Below are the code and all the weights of a small trained network. Each question names an input and a class and asks about switching units off, where a switched-off unit gives its printed mean instead of its output.

import numpy as np


def w(rows, s, z=0):
    codes = np.array(rows[::2]) - 128.0
    scale = np.full(codes.shape[1], s)
    scale[-1] = z or s
    return codes * scale


def norm(h):
    return h / np.sqrt((h * h).mean(-1, keepdims=True) + 1e-5)


def f(y):
    return y / 2 * (1 + np.tanh(0.7978845608 * (y + 0.044715 * y**3)))


def log_softmax(a):
    a = a - a.max(-1, keepdims=True)
    return a - np.log(np.exp(a).sum(-1, keepdims=True))


def net(x, mask):
    res = np.array(x, float).reshape(1, 4) / 4 @ E
    u = 0
    for l in range(4):
        y = f(norm(res) @ A[l][:, :-1].T + A[l][:, -1])
        res = res + np.where(mask[u : u + 6], y, B[l][:, -1]) @ B[l][:, :-1]
        u += 6
    return log_softmax(norm(res)[-1] @ U[:, :-1].T + U[:, -1])


A, B = {}, {}
E = w([
[78,198,117,50],'x0',
[159,164,165,17],'x1',
[201,206,63,72],'x2',
[92,1,76,133],'x3',
],0.0097)
A[0] = w([
[140,106,96,115,91],'0.n0',
[83,84,50,21,59],'0.n1',
[16,165,247,169,54],'0.n2',
[63,203,197,208,2],'0.n3',
[45,112,246,77,14],'0.n4',
[175,155,199,73,98],'0.n5',
],0.011,0.0086)
B[0] = w([
[108,103,121,124,108],'0.n0',
[143,94,50,35,253],'0.n1',
[93,133,183,146,250],'0.n2',
[244,99,228,139,161],'0.n3',
[2,135,185,115,177],'0.n4',
[156,110,68,159,221],'0.n5',
],0.0098,0.0026)
A[1] = w([
[163,59,159,111,142],'1.n0',
[129,249,90,93,127],'1.n1',
[193,241,120,78,4],'1.n2',
[178,163,141,75,56],'1.n3',
[119,136,93,151,66],'1.n4',
[98,98,61,204,32],'1.n5',
],0.015,0.0042)
B[1] = w([
[194,149,83,88,191],'1.n0',
[2,182,105,180,254],'1.n1',
[111,188,62,173,245],'1.n2',
[112,133,89,235,176],'1.n3',
[94,92,117,114,125],'1.n4',
[72,60,76,187,202],'1.n5',
],0.0096,0.0061)
A[2] = w([
[5,133,166,106,2],'2.n0',
[160,97,143,112,109],'2.n1',
[138,118,128,163,68],'2.n2',
[127,199,136,98,85],'2.n3',
[91,116,201,100,86],'2.n4',
[126,108,124,160,86],'2.n5',
],0.019,0.0049)
B[2] = w([
[49,118,231,2,255],'2.n0',
[195,169,56,127,147],'2.n1',
[112,46,132,101,144],'2.n2',
[90,157,142,238,180],'2.n3',
[180,12,145,45,191],'2.n4',
[112,19,104,127,163],'2.n5',
],0.0089,0.0052)
A[3] = w([
[83,106,114,121,169],'3.n0',
[254,124,194,144,161],'3.n1',
[146,144,254,159,104],'3.n2',
[124,195,93,144,64],'3.n3',
[111,91,111,37,250],'3.n4',
[141,131,119,104,32],'3.n5',
],0.014,0.0012)
B[3] = w([
[129,126,106,88,194],'3.n0',
[196,129,188,248,191],'3.n1',
[40,109,218,153,191],'3.n2',
[189,145,186,171,200],'3.n3',
[209,198,116,78,253],'3.n4',
[176,146,117,145,123],'3.n5',
],0.012,0.0054)
U = w([
[191,165,52,57,120],'0',
[236,108,130,198,134],'1',
[129,120,253,226,74],'2',
[63,40,68,207,171],'3',
[56,205,118,77,2],'4',
[69,250,90,228,155],'5',
[100,113,234,63,159],'6',
],0.023,0.0083)

Each question gives the input, the list of numbers given to net, and the class t.
The units are the neurons (one row each of A and B). Each row of codes is followed by its name. A weight is (code - 128) times the scale printed after its matrix; where a second scale follows, it is the last column's (A, B and U).
mask holds one flag per neuron, layer by layer. A switched-off neuron (its flag False) gives its mean, the last column of its row in B, instead of its output. The means were averaged over made-up inputs and are rounded, as every weight is.
A unit's drop is (log p(t) with every unit on - log p(t) with that unit switched off) / (log p(t) with every unit on - log p(t) with every unit switched off).
The circuit of an input: a set's keep is (log p(t) with only the set's units on - log p(t) with every unit switched off) / (log p(t) with every unit on - log p(t) with every unit switched off). Starting from the 12 units with the biggest drops (on a tie, the unit counted first), units are removed one at a time, each time the one whose removal leaves the highest keep (on an exact tie, the one counted first), for as long as the keep stays at least 0.8.
circuit, biggest first: the units of the circuit, biggest drop first
k most important neurons: the k neurons with the biggest drops, biggest first
top k neurons in layer l: the k neurons of layer l with the biggest drops, biggest first
drop of u: that unit's drop, to one decimal
input [1,-3,0,-3], class 2: circuit, biggest first -> (0.n3)
input [3,6,-7,8], class 0: circuit, biggest first -> (3.n4, 1.n0)
input [4,6,-4,7], class 0: circuit, biggest first -> (0.n1, 3.n4)
input [6,-4,-5,-4], class 6: top 2 neurons in layer 0 -> (0.n4, 0.n2)
input [8,-6,-1,2], class 4: top 2 neurons in layer 2 -> (2.n0, 2.n4)
input [-8,4,-6,-1], class 1: 2 most important neurons -> (2.n1, 1.n0)
input [6,-7,-8,-6], class 2: top 2 neurons in layer 0 -> (0.n3, 0.n1)
input [-1,0,-7,-3], class 6: 2 most important neurons -> (0.n4, 2.n0)
input [-3,1,3,3], class 1: top 3 neurons in layer 1 -> (1.n1, 1.n2, 1.n5)
input [-7,8,-6,2], class 1: 2 most important neurons -> (3.n1, 1.n0)
input [8,6,0,6], class 0: 2 most important neurons -> (0.n1, 3.n4)
input [-4,8,3,2], class 1: drop of 3.n3 -> 0.1
input [-2,6,2,-6], class 5: drop of 1.n2 -> 0.0
input [6,-2,-5,7], class 6: circuit, biggest first -> (2.n0)
input [-7,-8,6,-5], class 3: drop of 1.n5 -> 0.2
